Each row is followed by roughly how far along a hidden order it lies, from 0 to 10. A new part has a new order.
(in the rows, 128 means zero)
[149 168 134 179 167 112 171 129 171 135 165 118  98  82 118 118 145  85
  85 157 120  68 173  52 161  52 152  89  76 101 134 115 183 131 107 111
 129  88   4 142 159 152 169 158 176 170 121 147 120  81 129 181 105 164
 136 107 219 156 148 157 123 104 115  93 133 131 135 112  43 154 133 112
 114 138  90 148  91  96 172 112 140 128  72 154  94 108 104 136 152 135
 162 147 142  46 171 130  84 130 139 128 154 167 189 104  84 140  99 138
 141 151 138 120 152 136 114 120 135  58  98  84 144 128 107 137 130 105
 104 124  84 106 129  87 167 135 128 131 103 105 130 139 132]	4
[118 145 165 201 115 102 114 125 144 129 188 117 166 187 143 114 169  60
 102 136 176  84 137 128 133 105 109 139  79  95 118 104  94 106 177  94
 162 144  88 143 130  76 141 164  50 124 124 116  88 114 122 127 127 167
 126 112 135 142 128 166 110 133 164 122  62 174 116 108  65  57 127  76
  95 148 167 174 117 103 104 151 122 150 115 127 110 116  87 160 141 143
 141 174 140 122 136 140  99  83 148 118 122 103  96  89  37 144 155 109
 157  94 107 111 130 127 129 163 115 127 175 158 128 113 152 148 123 160
 107 117  89 129 123 135 115 104 112 113 115 114 158 105 128]	8
[144  98 155 105 105 155 107  89 166 170 113 136 128  62 131 162 149 102
 133 119 122 121 107 172 103 130 125 127  83 132 170  92 145  89 141  97
 131 116  92 141  65 149 131 122 117 144 129 124 130 133 139  98 130 125
 103 166 150 137 149 171 178  92 109  98  56  89 115 137 119 171 102 149
 137 144 149 184  98 127 117 139 136 133 116 154 161 139  88 183  99 103
 127 129 125 139  68  97 152 119 151  96 116 110  87  49 108  84 107 134
 204  81 134 120 129 118  84 110 175  87 137  29 150 205 159 179 128 131
 106 117  98  86 108 130 101 151 139 133 133 146 157 125 132]	10
[145 145 174 192 118 163 140 134 122 105 177 117 160   1 145 126 152  97
 155 179 114  57  55  97 128  65  95 101  78 141 108 114 159 132 133 105
 137 142 145 198  88 116 173 109 151 152 120 147 153 151 136 196 131 149
 173 133 116  95 103 165 139 155 138 194  34 135 122 136 142 171 152 161
 153 158 120 130  84 159 159 153 133 139 111 156 126 121  84 130 108  65
 201 120 125 116  70  91 134 185 149 116 127 109 108  83  77 168 170 136
 230 146 124 137 161 155  96 120 121 111 128 113 105 153 136 111 130 122
 121 154  86 128 101 152 103 141  91  92 134 118 138  95 117]	9
[ 87 122 106 133 168 133 147 143 110 172 155 119 183 107 129  97 129  96
 130 198 167 178 123 140  89 183 129 143  76 113 107  84 114 127  78  92
 133 120 143 172 167 116 153 132  81 144  91 151 117 133 147 200 134 101
 125  85 114 118 115  51 125 181 108 165 180 107 129 130 114 124 143 163
 143 120 104 119 203 172 107  99 166 131 149 147 105 101 141 142 151 175
 133 143 155 146 158 123 125  99 124 110 166  82  93  60 132 144 163 185
 168 116  74 124 149 154 149  95 143 156 141 161 136  31 105  69 162 135
 128 135 107 124 164 161 132 135 154 126 120  95 143 146 119]	0
[ 93 136 118  94  91 119 255 174 143 142 134  97 144 168 148 109  90 119
 117 163 127 121 176 130 127 126 104 110  76 142 104  68  87 118  21  71
 159 106  89 109 107 164 111 127 157 108 100 105 136  73 141  91 141 164
 121  59 176 179 170 129 111 178 147 126 167  89 120 145 115  69 141 114
 115  91 105 152 134 136 168 175 122 102 113 140  99 149 139 194 131 144
 129  80 127 107 177 149  81 132 140 111 131 143 183 106 146 128 104 159
 143 133 130 116 166 125 158 102 135  96 110 114 146 102 152 100 120  95
 174 126  88 100  81 100 148 173 154  84 121 124 129 130 124]	1
[127 130 181 156 120  75 118 149 112 141 151 110  92 127 136 145 159  85
 129 123 138 100 144 164 130 103 143 140  84 179 130  75 110 150 132 100
 114 129 182  77 107 127 182 119 163 119  83 129 118 179  98 112 154 122
 120 188  91 123 127 125 116 129 118 136 117 151 157 135 123 146 139 104
 112 113 115 131 113 143  78 102 157 105 125 139 127 150 148 190 126  75
 119 123 217 178 134 133 134  54 144 115 140 163 114 152 101  86  78 137
 115 119 127 128 140 134 115 132 105 141 110  55 116 155 138  92 139 147
 109 150 102 145 107 103 141 163 123 164 119 164 150 154 124]	5
[178  99 149  96 110 179  55 122 162 112 112 153 133 120 125 121 164 138
  90  51 197  80  68  60 155 110 137 133  81 138 168 136 147 118 148 127
 127  37 141 169 104  85 127 119 124 199 101 162 146 110  78 158 128 135
 128 162  61 142 108 154 135 114  93  25  74 138  95 126  78 181 109  79
 168 185 108 114  82  80 142 118 172 136 118 157 138 118 127 169 130  94
 137 158 125  77  72 116 156 106 173  87  98  25  31 122 105 144 144 167
 126 101 127 158 173 148 115 115 137 115 150  96 127  53 105 140 115  92
 107 116 105 105 153 123 123  82 113 176 175 132 142 126 128]	10
[127 100  74  99 128 134 124  89 131 130 128 113 174 115 117  94 131 139
 155 153  78  52  96  97 126  85 139 121  73 136 124  99 125 135  69 134
 173 100 131 133 135  90  35 131 130 162 146 129 125 163 131 169 126 133
 121 106 182 131 150 160 152 128 113 170 160 139 131 103 159 146  89 105
  97 145 134 123 131 128  77 145 137  92 103 149 124 115 120 161 102 173
 167 135 129  88 115 124 167 100 141 157 136 168  77 149 104 122 104 137
 182 182 144 122 121 113 168 100 108 231 103 148 127 145 112 127  71 110
  94 136  82 178 112  90 129 102 114 147 141 131 134 154 134]	4
[116 107 139 163 131 109 167 123 142  94 122 126 139  98  99 113 156  91
 104 131 118 138 160  93 145  75 166 161  82 121  73 108 199 106 137 138
 129 177 171 119  90 109 123 150 147 102 133 122 115 150 134  89 135 131
 155 128 111  81  89 127 133 140 117 135 115 103 149 145 119 148 167 101
 118 133 146 144 128 112 145 138 135 133 145 172 133 122 118  43 113 149
 133 129 108 147 105 120 127 170 123 127 122 124 141  37 126 129 119 144
 157 114 129 120  54  83  96 154 106 112 125 160 121 168 142 140 111 150
 159 144 116 143 142 136 122 116 142 115 111 139 130 109 121]	4
[111  91 157 139 173 125  88 152 107 138 111 144 198 186 146 126 149 112
 123 117 118 121 136 170 105 131 104 102  76 120 140 147 127 136 166 108
 131 141 104 129 113  92 108 157  76 110 156 135 109  88 120  95 118 164
 126 111 153 141 124 112 164 135 109 134 136 128 127 135 152 135 144 139
 162 138 133 115 171 120 146 145 115 117 132  99 126 115 133 123  59 109
 152 113 131 159 136 116 148 104 122 111  98 138 183 112  91 114 140 181
  93 107 118 129  77 144 163 115  96 118 142 181 121 149 154 154 110 178
  88 108 145 156 141 137 124 113 101 107 163 115 126 134 125]	4
[129 113  92  82 151  87  67 152 125 109  99 118 152 118 147 145 122 100
 100 125 156 188 152 169 135 143  90 173  70 154 157 110 102 108 155 165
 128 218 190 115 122 147  76 124 127 156  98 118 150 204 127 128 152 113
 117 166 105 120 137 116  50 139 109 124 104  95 114 161 165  96 103 135
 143 122 129 100 153 119 120 158 112 128  97 139 154 113 140 182  48 182
 108 129 123 128 112 112 170 162 131 107 172 154 162 166  99 151 118 128
 141 130  95 142 118 113  97 136 131 157  98 187  97 169 141 162 106  99
 100 113  47 109 121 139 132 162  99 107 142 144 128 166 126]	6
[145 152 121  94 124  87  17 102 176 101 132 130 153 158 126 153 118 250
  83 113 156  86 111 165 141  96 181 126  77 132 159 131 140 115 127 163
 118  43 108 174  91 161 173 118  96 153 159 159 124 115 111 106 117  69
 146 130  69  99 137 164 145 102  90 123 114 166 127 142 193 156 150 160
 150 158 168  93 142 123  87 142 104  95 132 102 111  99 133  73  74  95
 133 153 135 154  99  77 139 188 123 128  65 130 167 149 136 168 150 174
 191 100 139 147 121 126 148 102 161 157 147  88  96  96 114 127  51 116
 113 150 106 107 142 161 130  84  93 154 156 208 126 130 134]	7
[134  99 163 106 132 119  83 164 105 183 116 114 124  77 116 114 131 182
 158  91 127  55 154  97 144 130 141 125  75 159 151 125  82  88  70 132
 166 161 152 124 152 133 201 126 150 129 134  97 106 125 152 187 150 108
 129 162 113  94 118 123 145 128 166  26  93 116 140 140 208  81 135  75
 159 130 162 102 160  83 185 129 134 159 114 118 118 141 146 188  72 112
  91 104 133 145 137 120 131 125 133 102 100 101 103  83 157 162  76 156
 119 116 103 153 142 126  77 101 144 137  84 176 145 102 123 142  86 174
 132 120 100 126 120 123 123 160 146 130 117 139 127 135 123]	7
[146  59 129 137 147 212 161 104 154 125  98 118 145 185 124 120 122 217
 129 141  74  96  88 161 118 203 132 128  82 118 159 116  78  97 110 103
 117 144  64  85 157 138 141 161 159  84 132 136 164 109 147 114 145 183
 147 184 205 162 104 134 157  96 147 160 215  72 137 102 133 114 153 121
 130 113 147 146  56 123 135 118 125 154 149 152 119 125 112 114 103 126
  75 150 113 184 101 137 145 105 100 148 110 161  77  95 192 119 157 132
 105 134 112 131 121 130 118 141 144 117 132 137 133 112 119 142  96 104
 160 127 168  79 107 111 145 151 130 111 140 152 126 127 135]	3
[144 162 159 154 191 116 110 138 116 134 146 119 156  44 148 144 112  68
 141 176  94  53 123  90 142 120 149 148  66 138 121 121 150 128  92  85
 143 167  97 120 102 115 121 124 133  95 110 186 135  82 126 181 124 124
  82  74  78 137  88 187 171 146 145 110 120 140 133 170 113 138 149  70
 157 122 148 111 111 148 122 109 136 173 138 166 115 125 128 150 152 128
 153 130 100  91 113 143 101 101 141 147 160  84 157  78  53 125 131 137
  58 129 133 101 113 123 162 150 119  98 154 191 199 159 175 124 147 198
 109 119 111 143 145 139 104 104  94 141 125  90 130 109 125]	7
[137 135 125 144 125 144 255 155 119 107 117 110 156 170  73 117 140  80
 125 145 123 177 118 132 112 133 152 134  80 105  98 127 166 132 137 176
 134 102 101 172 129 150  99 154 150  75 129 158 133  64 124  91 122 104
 124 129 139 124 136 107 140 148 168 111 201 131 118 137 112 130 107 143
 138 140  96 122 142 147 111 105 110 158 116 166 128  89 114 129 145 182
 134 130 146 121 116 123 131 113 107 130 159 125 141 151  67 155 135 128
 161 106 138 110  85 152 136 191 151 130 138 144 123  85 154 140 120 146
  99 133  62 121 113 154 111 152  90 135 188 222 149 109 123]	2
